Below is a small trained network, with its code and all its weights. Each question gives an input and a class and asks what happens when units are switched off, that is, made to give their printed mean instead of their output.

import numpy as np


def w(rows, s, z=0):
    codes = np.array(rows[::2]) - 128.0
    scale = np.full(codes.shape[1], s)
    scale[-1] = z or s
    return codes * scale


def f(y):
    return np.maximum(y, 0)


def log_softmax(a):
    a = a - a.max(-1, keepdims=True)
    return a - np.log(np.exp(a).sum(-1, keepdims=True))


def net(x, mask):
    res = np.array(x, float).reshape(1, 2) / 4 @ E
    y = f(res @ A[0][:, :-1].T + A[0][:, -1])
    res = res + np.where(mask, y, B[0][:, -1]) @ B[0][:, :-1]
    return log_softmax(res[-1] @ U[:, :-1].T + U[:, -1])


A, B = {}, {}
E = w([
[254,117,138,74,222,137,175],'x0',
[90,6,215,82,96,194,216],'x1',
],0.0093)
A[0] = w([
[167,171,50,169,143,61,72,200],'n1',
[129,103,189,68,83,131,145,163],'n2',
[17,132,154,123,73,94,88,55],'n3',
[200,147,150,121,185,110,192,15],'n4',
[103,86,197,134,135,114,169,155],'n5',
[163,200,60,176,175,118,55,183],'n6',
[73,68,193,115,138,169,208,170],'n7',
[187,112,150,91,233,129,143,64],'n8',
[230,131,140,45,219,129,177,81],'n9',
[87,113,72,146,58,149,118,2],'n10',
[127,71,191,122,105,149,143,157],'n11',
[100,34,142,95,93,234,175,167],'n12',
[67,135,135,200,2,111,134,29],'n13',
],0.0093,0.0014)
B[0] = w([
[238,184,230,83,151,18,42,233],'n1',
[164,206,183,84,116,65,102,189],'n2',
[28,42,13,235,121,175,199,216],'n3',
[63,38,92,179,81,229,148,196],'n4',
[136,179,169,95,141,99,57,189],'n5',
[238,236,208,27,166,78,79,238],'n6',
[225,182,191,94,177,44,70,235],'n7',
[56,48,33,218,121,182,174,210],'n8',
[7,5,13,191,39,212,234,245],'n9',
[56,81,90,190,105,135,199,179],'n10',
[151,219,160,67,192,61,58,197],'n11',
[176,139,214,18,145,83,43,245],'n12',
[26,94,71,253,124,179,221,225],'n13',
],0.006,0.011)
U = w([
[229,178,254,80,123,87,40,249],'0',
[56,91,37,230,99,196,191,7],'1',
],0.0093,0.0014)

Each question gives the input, the list of numbers given to net, and the class t.
The units are the neurons (one row each of A and B). Each row of codes is followed by its name. A weight is (code - 128) times the scale printed after its matrix; where a second scale follows, it is the last column's (A, B and U).
mask holds one flag per neuron, in row order. A switched-off neuron (its flag False) gives its mean, the last column of its row in B, instead of its output. The means were averaged over made-up inputs and are rounded, as every weight is.
A unit's drop is (log p(t) with every unit on - log p(t) with that unit switched off) / (log p(t) with every unit on - log p(t) with every unit switched off).
unit that matters most: the unit with the biggest drop
k most important neurons: the k neurons with the biggest drops, biggest first
drop of u: that unit's drop, to one decimal
input [-7,7], class 0: 3 most important neurons : [n12, n7, n9]
input [2,-1], class 1: unit that matters most : n12
input [-8,-8], class 0: 4 most important neurons : [n1, n6, n9, n8]
input [8,-6], class 1: 2 most important neurons : [n9, n8]
input [-4,4], class 0: 4 most important neurons : [n9, n12, n7, n8]
input [7,-6], class 1: 3 most important neurons : [n9, n8, n4]
input [8,7], class 1: 2 most important neurons : [n9, n8]
input [-6,7], class 0: 2 most important neurons : [n12, n7]
input [2,1], class 1: drop of n6 : 0.9
input [6,3], class 1: drop of n9 : 0.1
input [7,6], class 1: drop of n6 : 0.8
